Each name stands for a flat space through zero: a line, a plane or more. A row that begins with a name and a colon came from that space; any other row is followed by the name of the space it lies nearest, among the names in its block.
lurlemi: |   2 |   4 |  12 |   3 |  -7 |  -1 |  -6 | -10 |  11 |  -2 |   0 |  10 |  -8 |   9 |  -1 |  -4 |   2 |  -2 |  -2 |  18 | -12 |  -5 |  -6 |  13 |  -5 |  -1 | -11 |  -9 |   1 |
dufeperi: |   3 | -14 |   5 |   3 |  -9 |   4 |  -6 | -11 |   3 |  10 |   0 |   6 |  -4 |   4 |  -8 |   0 |   0 |   0 |  -8 |   7 |  -7 |   2 |   3 |   5 |   3 |   9 |   0 |  -2 |  -1 |
suzistoduv: |   8 | -14 | -21 | -13 |   1 |  -6 |   9 |   8 | -11 |  -9 |   0 |   7 |   8 |  -9 |   6 |  -3 |  -9 |   2 |  -4 | -27 |  14 |   3 |  10 |   3 |   1 |   3 |  17 |  -3 |  -9 |
lurlemi: |  11 |  -7 | -26 | -23 |  -3 |  12 |  -1 |  27 | -21 |   5 |   4 |   6 |  -1 |  -1 |   2 |  -8 |  10 |   4 | -20 | -28 |   6 |  -4 | -10 |  23 |  13 |  -5 |   4 | -11 | -20 |
lurlemi: | -29 |  46 |  -3 |  -7 |  54 | -28 |  -7 |  24 | -26 | -35 |  -2 | -27 |  32 | -21 |  40 |  13 |  -7 |   7 |  15 | -13 |  24 |  -1 |  -5 | -11 | -10 |  -1 |  -6 |  10 |  10 |
suzistoduv: |  21 | -27 | -31 | -25 |   2 | -30 |  30 |   0 | -15 | -39 |  -2 |  35 |  15 | -21 |  20 |  -6 | -27 |   4 | -10 | -49 |  15 |  -9 |  21 |  17 |  -5 |  -3 |  20 |  -4 |  -6 |
feszugo: |  12 |  16 |  13 |  30 |  23 |  10 | -11 | -26 |   3 |  17 | -10 |  15 | -14 |   0 |   7 |   5 |   7 | -14 |  35 |  11 | -24 | -10 |  -6 | -25 |  -5 | -24 | -24 |  16 |  22 |
lurlemi: |  21 | -27 |  14 |   5 | -43 |  15 |   2 | -27 |  33 |   9 |  -2 |  31 | -25 |  27 | -23 | -13 |   8 |  -4 | -13 |  33 | -29 |  -9 |  -1 |  34 |  -3 |   4 |  -4 | -24 | -13 |
nizubvep: | -32 |  54 |  16 |   4 |  11 | -33 |  33 |  20 |  24 | -42 |   4 | -40 |  11 |  -9 |  12 |   7 | -16 |   2 |  34 |   9 |  30 |   7 |   1 | -45 | -23 | -22 |   0 |  17 |  28 |
suzistoduv: |  17 |  -4 |  13 |  20 |  22 | -10 | -27 | -45 |  -8 |  10 |  -6 |  42 |  -9 |  -7 |  16 |   2 | -11 | -12 |  13 |   2 | -27 | -12 |  -1 |  -2 |  -7 |  -7 | -27 |  10 |  23 |
lurlemi: |   3 | -33 |  -2 | -24 | -30 | -25 |   2 |  -8 |  -3 | -11 |  13 |  23 |   1 |  -4 |  -6 |  -9 | -23 |   8 | -44 | -15 |   4 |   1 |   8 |  30 |   3 |  21 |   5 | -10 |  -3 |
suzistoduv: |  -1 |   9 |   4 |  20 |   0 |  33 | -23 |   2 |   2 |  43 |   0 | -19 | -15 |  10 | -17 |   2 |  18 |  -8 |  18 |  13 |  -4 |  14 | -10 | -28 |   8 |  -5 |  -3 |   8 |   3 |
suzistoduv: | -22 |  13 |   5 |  14 |   6 |  40 | -55 |  16 |  -9 |  53 |   3 | -45 |  -2 |  16 | -18 |   7 |  24 |  -1 |   4 |  28 |  11 |  32 | -14 | -17 |  12 |  27 |   7 |  -4 | -13 |
lurlemi: |  11 | -11 | -13 |   4 |  -7 |  22 |   4 |   7 |  -5 |  26 |   0 |  -4 |  -9 |   0 | -14 |  -1 |   9 |  -4 |   5 | -14 |   0 |   5 |   0 | -17 |  12 |  -9 |   8 |   8 |  -3 |
nizubvep: | -13 |  12 |  10 | -15 |  21 | -10 |  -5 |  11 | -19 | -22 |  -1 |   0 |  16 |  -2 |  19 |   5 |  14 |  11 | -29 |   7 | -17 | -25 | -15 |  44 |   7 |   8 | -23 |  -9 |  -9 |
nizubvep: |  2 | -8 | -3 |  2 |  3 |  4 | -2 | -3 |  0 | -1 | -5 |  0 |  5 |  1 |  1 |  2 |  2 |  0 |  4 |  4 |  1 |  3 |  7 |  4 | -1 |  9 | 10 | -5 | -9 |
dufeperi: |  -3 |  -8 |  15 |   1 |  -5 | -13 | -23 | -22 |   1 |   2 |   5 |  17 |  -3 |   3 |   2 |  -2 | -11 |   0 | -16 |  14 | -10 |   0 |  -1 |  17 |  -4 |  16 | -12 |  -6 |   7 |
nizubvep: | -21 |  42 |  -2 |   3 |  77 |   7 | -48 |  18 | -46 |  -3 | -12 | -20 |  29 | -10 |  44 |  17 |  23 |   3 |  10 |   3 |  -2 |  -9 | -20 |  15 |   3 |  10 | -21 |  -1 |  -8 |
dufeperi: |   5 |   4 | -39 | -17 |  11 |  15 |   6 |  36 | -11 | -13 |  -7 | -15 |  15 |   0 |  11 |  -3 |   8 |   4 |  14 | -23 |  32 |  13 |   7 |   6 |  -2 |   2 |  36 | -19 | -33 |
suzistoduv: | -20 |  15 |  16 | -21 | -41 | -16 |  28 |  24 |  29 | -25 |  16 | -20 |  -6 |  13 | -17 |  -9 |  -2 |  11 | -27 |  19 |  10 |  -1 | -10 |  17 |  -4 |  -2 |  -3 | -13 |  -2 |
dufeperi: |   1 |  14 |  -6 |   5 |  13 |   1 |  16 |   8 |  -1 |  -6 |  -4 |  -8 |   2 |  -7 |   6 |   3 |   2 |  -2 |  20 | -10 |   4 |  -3 |   1 | -20 |  -2 | -18 |   1 |  11 |   7 |
nizubvep: |  -5 |  -8 | -11 |  -3 |  18 |  -6 | -48 |  -7 | -23 |  11 |   3 |   5 |  11 |  -6 |  14 |   1 | -16 |  -1 |  -4 |  -9 |  18 |  22 |   5 |   4 |  -3 |  30 |  11 |  -8 |  -5 |
suzistoduv: | -17 |  -5 |  -2 | -38 | -14 | -41 |  19 |  18 |   1 | -55 |  10 |   0 |  23 |  -4 |  14 |  -5 | -20 |  18 | -41 |  -6 |  21 |  -4 |   7 |  47 |  -8 |  24 |  12 | -23 | -15 |
suzistoduv: |   7 |   2 |   9 |  11 |   8 |  -3 |   6 | -17 |   4 |  -3 |  -6 |  15 |  -4 |  -2 |   5 |   2 |   0 |  -4 |  10 |   4 | -17 | -13 |   0 |  -3 |  -3 | -11 | -13 |   7 |  11 |
feszugo: | -18 |  -9 |  17 |   5 |  11 |   8 |  -6 |  -2 |  -8 |   3 |  -7 | -22 |  18 |   3 |  -3 |  14 |  18 |  10 | -19 |  26 | -15 |  -7 |   2 |  20 |  11 |  30 |  -2 |  -1 | -12 |
feszugo: |   1 |  -9 |  -8 |  11 |   5 |  12 |  29 |   2 |  15 | -17 | -18 | -18 |  16 |   4 |  -1 |   9 |   9 |   2 |  27 |  12 |   8 |   4 |  24 |  -8 |  -8 |  10 |  33 |  -6 | -20 |
lurlemi: |  17 | -23 | -19 | -18 | -21 |  14 |   4 |  12 |  -7 |   9 |   3 |  14 |  -8 |   6 | -10 | -10 |   8 |   2 | -23 | -18 |  -2 |  -3 |  -3 |  25 |  12 |   0 |   8 | -14 | -20 |
feszugo: |  -3 |   4 |  16 |  23 |  26 |  14 | -14 | -18 |  -5 |  13 | -12 |  -4 |   4 |   2 |   5 |  12 |  18 |  -3 |  12 |  22 | -25 | -10 |  -3 |  -2 |   4 |   4 | -15 |   8 |   3 |
dufeperi: |   7 | -20 |  14 |  16 | -20 |  19 |  16 | -15 |  12 |  25 |  -2 |  -1 | -14 |   7 | -26 |   3 |  13 |  -2 |  -5 |  13 | -25 |  -8 |   2 | -10 |  13 |  -4 |  -6 |  13 |   5 |
feszugo: |  13 | -33 |  -8 |  16 |  10 |   0 |  39 | -21 |   5 | -16 | -21 |   4 |  18 | -11 |   1 |  13 |  -4 |   0 |  23 |  -7 |  -4 |  -5 |  36 | -15 |  -3 |   8 |  29 |  12 |  -6 |
feszugo: |  -7 |  37 |  28 |   0 | -15 | -12 | -35 |  -6 |   3 |  26 |  26 |  16 | -37 |   5 |  -6 | -14 |  -8 |  -9 | -15 |   7 | -16 |  -5 | -40 |  -8 |   1 | -32 | -57 |  11 |  41 |
dufeperi: | -14 |   5 |   5 |  -3 |  -9 | -15 |   1 |   6 |  -4 |  11 |  15 | -15 |  -3 | -12 |  -9 |   1 | -17 |   1 |  -8 | -15 |  15 |  12 |  -2 | -31 |   5 |  -4 |  -4 |  22 |  24 |
nizubvep: |  44 | -32 | -13 |  21 |  -7 |  67 |  13 |  -9 |  -1 |  50 | -20 |  21 | -26 |  17 | -25 |  -2 |  50 | -10 |  10 |   1 | -49 | -25 |  -7 |   9 |  26 | -25 |  -6 |   2 | -22 |
feszugo: | -10 |  17 |   3 |   0 |  -7 |   9 |   3 |  15 |  16 |  -6 |  -1 | -22 |   0 |  12 |  -5 |  -1 |  10 |   2 |   9 |  20 |  10 |   8 |  -4 |   0 |  -6 |   1 |   8 | -11 | -11 |
nizubvep: |   9 |   5 |  -1 |  -7 |  -1 |   7 | -29 |   3 | -24 |  34 |  14 |  20 | -21 |  -2 |  -3 |  -9 |   5 |  -5 | -23 | -20 | -16 |  -8 | -28 |   6 |  17 | -18 | -34 |   9 |  15 |
nizubvep: |   2 |  -4 |   9 |  -5 | -57 | -24 |  40 |  -4 |  39 |  -6 |  19 |   3 | -25 |   1 | -29 | -14 | -31 |  -3 |  -1 |  -7 |  16 |  12 |   7 | -35 | -10 | -23 |   5 |  13 |  29 |
feszugo: |   6 |  -1 |  10 |  24 |  11 |   6 |  14 | -21 |  11 |   1 | -13 |   2 |  -1 |  -1 |   0 |   8 |   4 |  -6 |  28 |  12 | -14 |  -7 |  10 | -21 |  -5 |  -9 |  -1 |  13 |  10 |
dufeperi: | -16 |   6 |   8 | -12 |  -2 | -31 | -30 |  -6 |  -8 |  -5 |  16 |   5 |   3 |  -8 |   9 |  -3 | -28 |   2 | -20 |  -4 |  16 |  13 |  -4 |   3 |  -7 |  16 |  -9 |  -1 |  16 |
dufeperi: | -25 |  25 |  14 | -20 |  -4 | -33 | -19 |  12 |  -6 | -13 |  21 |  -7 |   1 |  -6 |   8 |  -5 | -19 |   6 | -28 |  -2 |  14 |   4 | -17 |   8 |  -4 |   4 | -21 |   0 |  18 |
lurlemi: |  -4 | -28 |  15 |   3 | -28 | -24 |  -9 | -28 |   0 |  26 |  19 |  11 | -12 | -12 | -21 |  -1 | -33 |  -2 | -24 | -13 |   1 |  14 |   9 | -27 |   7 |  11 |  -7 |  25 |  34 |
|  -6 |   9 |  20 |   5 |  10 | -14 |  25 | -10 |  11 | -30 |  -9 |   2 |   9 |  -1 |  10 |   7 |   5 |   4 |   1 |  19 | -20 | -24 |   1 |  14 |  -6 |  -5 | -15 |   2 |   6 |
suzistoduv
| -11 |  -8 |  30 |   7 |  10 |  -8 | -24 | -23 | -19 |  21 |   6 |   7 |  -1 |  -7 |  -1 |  10 |   5 |   3 | -35 |  12 | -35 | -18 | -14 |  14 |  18 |  12 | -39 |  18 |  21 |
feszugo
|  -1 |  12 |  15 |   6 | -27 |   8 |  -8 |  -2 |  19 |  23 |  11 |  -2 | -26 |  13 | -20 |  -9 |   1 |  -6 |   0 |  15 |  -5 |   6 | -15 | -14 |   0 | -15 | -15 |   3 |  14 |
suzistoduv
|  13 | -11 |  -2 |  -5 |  11 | -27 |  14 | -21 |  -5 | -30 |  -5 |  35 |   7 | -13 |  21 |  -1 | -17 |   0 |  -3 | -16 | -10 | -18 |  10 |  16 |  -8 |  -5 |  -7 |   1 |   8 |
suzistoduv
|  11 |   7 | -16 |  -9 |  -1 |  -1 |  -9 |   7 |  -5 |   2 |   5 |  14 |  -9 |  -1 |   6 | -10 |  -8 |  -5 |   6 | -20 |  12 |   5 |  -6 |  -3 |  -4 | -15 |   0 |  -5 |   1 |
feszugo
|  21 |  -2 | -10 |  14 |  31 |   8 | -21 | -20 | -22 |  16 |  -9 |  29 |  -4 | -10 |  17 |   2 |   1 | -11 |  20 | -18 | -16 |  -9 |  -2 |  -8 |   2 | -13 | -13 |  10 |   9 |
feszugo
|  -4 |  -9 | -11 |  -7 |  24 |  -4 | -56 |  -6 | -33 |  14 |   3 |  10 |  13 |  -6 |  18 |   2 | -10 |   1 | -14 | -10 |  11 |  15 |  -1 |  18 |   2 |  32 |   3 | -11 |  -9 |
nizubvep
|  10 | -15 |  -8 |  12 |  -9 |  21 |   8 |  -2 |   2 |  27 |  -2 |  -7 |  -9 |   0 | -18 |   2 |   6 |  -5 |  11 |  -9 |  -1 |   8 |   7 | -27 |   9 |  -6 |  12 |  13 |   1 |
lurlemi
|   2 |  20 |   8 |   0 |  20 |  -6 |  -3 |  -5 |   3 | -26 |  -9 |  15 |   4 |   5 |  22 |   0 |   9 |  -1 |   8 |  16 | -15 | -20 |  -9 |  28 | -11 |  -8 | -18 | -15 |  -5 |
dufeperi
| -25 |  -2 |  18 |   4 |   1 |  11 |   5 |   9 |   7 |  -6 |  -7 | -38 |  19 |  11 |  -8 |  13 |  21 |  12 | -13 |  38 |  -5 |   0 |   3 |  18 |   6 |  31 |   9 |  -9 | -20 |
feszugo
| -10 |  13 |   9 |   6 |  -5 |  -9 |  43 |   6 |  27 | -31 |  -7 | -21 |   8 |   2 |  -2 |   5 |   0 |   3 |  21 |  16 |   7 |  -3 |  12 | -15 | -13 |  -9 |  12 |   3 |   2 |
nizubvep
|  16 |  12 | -18 |   7 |  23 |  15 | -18 |   1 | -10 |   8 |  -9 |  13 |  -4 |   1 |  15 |  -3 |   6 |  -9 |  29 | -10 |   2 |   2 |  -4 |  -6 |  -6 | -14 |   1 |  -5 |  -6 |
feszugo
|   2 |  14 |  -6 |  -1 |  18 |  -3 |   0 |   3 |  -3 | -18 |  -7 |   5 |   7 |  -1 |  17 |   0 |   2 |  -1 |  14 |  -1 |   2 |  -6 |  -1 |   7 |  -9 |  -7 |  -1 |  -7 |  -5 |
dufeperi
| -18 |  -8 | -12 | -23 |  16 | -39 |  22 |  12 | -11 | -56 |  -3 | -11 |  41 | -19 |  25 |   8 | -23 |  16 | -14 | -16 |  30 |   2 |  25 |  19 | -10 |  30 |  29 |  -8 | -13 |
lurlemi
|   8 |  -7 |  -7 | -12 | -11 | -16 |  26 |   2 |   5 | -22 |   2 |  14 |   0 |  -6 |   3 |  -6 | -11 |   2 |  -6 | -17 |   3 |  -8 |   6 |   6 |  -4 | -11 |   3 |  -1 |   2 |
suzistoduv
| -17 |  19 |  16 | -18 |   2 | -24 |  11 |  13 |  -5 | -28 |   9 |  -2 |   6 |  -4 |  11 |   0 |   1 |  10 | -30 |   3 |  -9 | -22 | -17 |  28 |   2 |  -5 | -27 |  -1 |   8 |
nizubvep
|  -6 |  16 | -28 | -52 | -52 | -20 |   1 |  52 |   8 | -18 |  33 |  -4 | -14 |   8 |  -9 | -30 | -24 |   7 | -33 | -31 |  53 |  26 | -16 |  17 |  -7 |  -8 |  17 | -29 | -12 |
feszugo
|   7 |  13 |  -8 |  21 |  21 |  27 |  -1 |   3 |  -1 |  18 | -13 | -13 |  -2 |   2 |   1 |   6 |  18 |  -8 |  38 |   2 |  -2 |   3 |   0 | -29 |   0 | -15 |   5 |   9 |  -2 |
nizubvep
|  -9 |   1 |   1 |  -6 |  -1 | -17 |  -8 |  -1 |  -1 | -10 |   5 |  -2 |   7 |  -4 |   5 |   0 | -15 |   3 |  -5 |  -1 |  14 |   9 |   5 |   0 |  -7 |  12 |   5 |  -3 |   3 |
nizubvep
|  -3 |  -8 |   5 | -12 |   5 | -30 | -42 | -21 | -14 |  -9 |   9 |  30 |   5 |  -5 |  18 |  -5 | -26 |   1 | -25 |  -1 |   3 |   5 |  -1 |  30 |  -9 |  26 | -10 | -14 |   4 |
suzistoduv
|  -1 | -19 |  -9 | -15 | -11 | -14 |  -3 |   3 | -17 |  10 |  13 |   4 |   2 | -14 |  -6 |  -2 | -19 |   4 | -26 | -31 |  12 |   8 |   4 |  -6 |  11 |   7 |   4 |  12 |   9 |
lurlemi
|   3 |  -5 |  -6 |   0 |  18 | -19 | -31 | -20 |  -9 | -12 |  -3 |  23 |  10 |  -6 |  22 |  -1 | -22 |  -3 |   8 |  -3 |  11 |  10 |  11 |  10 | -15 |  19 |   7 | -12 |  -1 |
dufeperi
|  20 | -11 | -10 |  19 |  37 |   7 |   8 | -21 | -16 |   0 | -20 |  20 |   9 | -14 |  18 |  10 |   5 |  -7 |  28 | -16 | -17 | -15 |  13 | -13 |   1 | -11 |   0 |  15 |   4 |
suzistoduv
|   9 | -12 |  -6 |   3 |   9 |  -1 |   2 | -10 |  -9 |   1 |  -5 |  12 |   4 |  -8 |   5 |   2 |  -4 |  -2 |   3 | -12 |  -5 |  -4 |   8 |  -2 |   2 |   0 |   2 |   6 |   2 |
feszugo
|  15 | -32 | -16 |   8 | -10 |  11 | -22 | -19 |   0 |  24 |  -3 |  12 |  -3 |   2 | -10 |  -3 | -14 |  -7 |  10 |  -6 |  14 |  26 |  20 | -12 |  -3 |  22 |  30 |  -7 | -11 |
nizubvep
